Input:
[[ 93  68  86  49]
 [136  82 114  19]
 [207  74 126 144]]
Output: 126

Input:
[[ 40  35  38  41  44  48  48]
 [ -9 -34 -25 -25 -26 -22 -29]]
Output: -25

Input: [5948 7225 4574 8613 4702 6505 1380]
Output: 4574

Input: [3 7 8 1 3]
Output: 8

Input:
[[ 19  20  16  13   2  33  13]
 [-40 -42 -41 -34 -12 -29 -41]]
Output: -41

Input: [ 79  43 227 110 212]
Output: 227

Input: [1474 5009 5550 8076]
Output: 5550

Input: [ 60 142 122 101  99 156 219]
Output: 122
---
+1.38	-1.04	-1.25	-0.87
-5.52	-3.06	-2.31	+1.27
+1.61	-3.88	+2.86	+2.27
--> -2.31

+2.37	+1.13	-1.59	-0.63	-0.44
+1.91	+1.41	-0.16	-3.46	-6.36
+0.80	-3.64	+0.63	+0.62	-3.78
--> -3.46

-3.49	+5.81	+0.94	-3.61	+1.57	+0.66	-0.02
+2.48	-1.59	-4.88	+0.85	+4.26	-0.38	-0.65
-3.19	+0.55	-0.63	-1.10	+1.28	-2.44	-2.56
--> -0.38

-1.66	+0.82	-1.63	-2.76	-1.91
-1.95	+0.25	+0.41	-1.37	+0.13
-5.65	+0.73	+1.50	-4.00	+0.54
--> -1.37

+6.57	+2.57	-2.58	+6.13
+5.43	+0.14	+3.05	+4.53
-0.62	-1.04	+1.59	-1.30
--> +3.05

+0.58	+0.65	+0.15	-1.26	-0.24	-0.61
+4.98	-0.39	-3.92	+1.22	+5.01	+4.18
+0.03	-0.64	-1.17	-0.65	-0.70	-1.41
--> +5.01

+0.73	+0.24	+1.52	-1.24	+2.31
-2.81	-5.35	+5.77	+0.33	+0.97
+0.42	-3.07	-3.15	+1.95	-0.46
--> +0.33

-4.10	+5.56	-4.85	+0.53	-3.58	-1.31	+2.80
-2.10	-3.69	-5.90	+6.26	-0.84	-4.14	+1.22
-4.59	+1.45	-5.99	+0.75	+3.45	+2.18	+1.15
--> -4.14
---
array([7255, 8253, 2513, 5287, 9111]) Answer: 9111
array([24, 85, 57, 34, 68, 36]) Answer: 36
array([291, 931, 244, 279]) Answer: 279
array([ 125,  291, -624,  460,  204,  996, -105]) Answer: -105
array([54, 79, 56, 43, 19, 70, 44]) Answer: 44
array([81,  0,  4, 13]) Answer: 13
array([3396, 3796, 8890, 2112, 9484, 6071]) Answer: 6071
---
-4.30  -0.49  +0.10  -5.10  +0.02 => +0.10, +0.10

+0.39  -3.85  +1.92  -0.33  -1.48  -1.79  -1.44
+1.68  -2.02  +0.40  +0.04  -1.51  -1.92  -0.76
-5.48  -6.44  +5.57  -1.55  +0.56  +0.85  -2.53
=> +0.04, +5.57

-1.25  +1.75  -6.99  +6.55  -1.59  -1.45  -0.74
-5.57  +2.94  +0.61  +3.53  +0.16  -5.69  +1.14
-2.86  -4.02  +3.41  +1.82  +1.81  -0.78  -0.38
=> +3.53, +6.55

+5.38  +2.41  +1.87  +0.05  -0.87  -1.53  -2.24 => +0.05, +5.38

-1.07  +1.47  -2.39  +2.59  -2.57  -0.05  +1.97
+1.32  -2.06  +0.16  +0.58  -2.22  +0.31  +3.56
+2.50  +0.13  +0.23  +1.30  -0.64  -5.38  +0.60
=> +0.58, +3.56

+1.87  -6.57  -3.41  +5.02  -2.53
+3.73  +2.25  -5.55  -2.40  -3.60
-5.21  -1.91  -0.70  -1.35  +5.17
=> -5.55, +5.17

+1.42  +0.94  -0.88  +2.02  -0.12
+4.85  +3.03  -0.08  +2.02  +0.68
+5.35  -1.91  +0.17  +2.02  +0.72
=> -0.08, +5.35

-4.10  +0.08  -1.88  -1.01  +5.62  -3.89  +3.27
+4.56  -5.79  -5.49  -3.53  -2.36  -3.22  -2.79
+1.52  +2.52  +0.70  +3.41  +2.87  +0.96  -3.32
=> -3.53, +5.62

-5.54  -1.92  +3.53  -0.28  -4.53
-0.89  +0.90  +0.61  +3.50  +0.85
-2.23  -0.71  -3.73  -0.20  +0.53
=> +0.61, +3.53

-5.29  -2.46  +2.24  +6.07  +2.79 => +2.24, +6.07
---
274,774,18,334,303,376
157,109,331,324,372,63
yields 376, 157

206,141,181,10,202,131 yields 131, 206

93,37,7,55,36,56 yields 56, 93

61,76,18,42,68
68,48,53,12,26
96,60,33,84,41
yields 68, 96

111,61,162,163,28,26
161,86,223,110,64,56
yields 26, 161

29,-5,-5,38
-25,12,9,-31
29,-8,-5,36
yields 38, 29

63,31,24,82,60,66 yields 66, 63

6,-30,34,45 yields 45, 6
---
[[38 42 14 63]
 [70 66 92 48]] >> 92, 14

[[  1 -28   3 -16 -16  26]
 [  7  18 -10 -18  -6 -45]] >> 26, -45

[5 4 7 1] >> 7, 1

[ 26 -40  47 -39   6] >> 47, -40

[[7405 5419 7996 4541 6390]
 [4847 5950 3054 6421 6211]
 [5812 6847 9116 4398 4709]] >> 9116, 3054

[[56 51 54 57]
 [18 92 21 89]] >> 92, 18

[[225  12 227  29 232]
 [ 19 236  17 219  11]] >> 236, 11

[354 447  48 838 578] >> 838, 48
---
[[-297 -159  752   46 -114 -261]
 [-177 -585 -165 -423  -79 -188]
 [-246 -170  834  -64 -158 -250]] value -79

[[7163 3624 8225 6903 7969 6275]
 [4506 8724 4543 2831 4896 3747]] value 4896

[[ 72 841  70 813]
 [843  96 891  88]
 [ 91 833  76 833]] value 891

[[-655  928  892  862 -585 -577  844]
 [-534  851  899  838 -518 -592  812]
 [-508  891  915  827 -645 -532  832]] value -592

[[-484 -592 -510  429]
 [ 533  575  519 -570]] value 519

[[21 97 90  7]
 [18 97 85  4]] value 85
---
[1.5, -0.6, -1.0, -1.7]	-1.7, 1.5

[[1.987, 0.724, 0.019, -0.811, -0.698],
 [1.702, 0.963, 0.369, 0.650, -0.476],
 [2.330, 0.961, 0.133, -0.670, -1.477]]	-0.698, 2.330

[[0.046, 0.611, 0.521, -0.051, -1.369],
 [0.612, 0.251, 0.657, 1.267, 0.228]]	-1.369, 0.612

[-34.597, 136.916, -157.406, 165.363, -13.301, -1.941]	-1.941, -34.597

[66.1, 90.1, 101.7, -143.5, -146.8]	-146.8, 66.1

[0.095, -0.158, -0.124, -0.024, -0.032]	-0.032, 0.095
---
 1.2   0.1  -0.7  -0.7
-1.2   0.7   0.0  -0.8
-1.1  -0.2   1.0   2.0
-> 1.0

 -54.28    61.58  -154.03   169.33   -51.95 -> 169.33

 1.7   1.3   1.0  -1.3  -1.3
 1.5   1.7  -0.8  -0.6  -1.0
-> -0.6

  35.94    34.44    71.22  -167.94  -187.29   127.00    77.26 -> 127.00

 0.12   0.06   0.15   0.02   0.03  -0.10 -> 0.03

 154.7    82.0    25.6  -106.1 -> 25.6

 0.096   0.000   0.017  -0.133 -> 0.017
---
[-17.980   3.962  11.367   3.253 -13.643   2.836 -14.139]	-17.980
[ -1.2  -8.2   8.7 -10.9  16.7  -7.5 -13.7]	-1.2
[ 0.109  0.125 -0.147  0.165]	0.109
[-138.63  -95.56  152.30   58.16  132.76]	-138.63
[-14.993   0.931  12.566  -5.263  -3.539]	-14.993
[-0.07 -0.10  0.02  0.01  0.10]	-0.07
[  1.3   4.1 -14.0   6.2  12.7  -7.7  -2.0]	1.3
---
[2201, 7578, 6684, 9190] >> 7578
[20, 151, 137, 230, 228, 138] >> 228
[[766, -610, -46, -412, -515, -12], [724, -598, -1, -422, -522, -32], [-746, 775, 149, 551, 677, 127]] >> 766
[4375, 8081, 2601, 2803, 5265, 4681, 7668] >> 7668
[4113, 9675, 3111, 3395] >> 4113
[28, -7, 10, -28] >> 10
[954, 344, -693, -899, -579] >> 344
[6955, 8238, 1922, 2296] >> 6955
---
[  5.59  10.20   6.85   2.29 -11.31   4.66   4.52] value 10.20

[[  7.72  -0.22   3.25   0.66 -13.60   8.71   5.30]
 [-10.70  17.41  11.55   7.19  -1.37   5.99  21.52]] value 17.41

[[-1.92  1.39  1.18  0.90 -0.84]
 [-1.18 -1.56 -1.32 -0.16 -1.71]] value -1.56

[[  8.692   5.080   3.187 -12.563  17.709  -1.833]
 [  6.900  -4.313  -6.369   7.954   5.003  17.221]
 [  3.317  17.612   0.244  15.717  10.551  -3.882]] value 17.612

[[-0.565  1.218  1.254 -0.455  0.763 -1.208]
 [ 1.897 -1.102  0.278 -0.122  0.704  1.221]] value -1.102

[-1.4  1.8 -0.1  0.0 -0.4 -0.3] value 1.8

[138.052 -22.702 -97.745 147.200] value -22.702
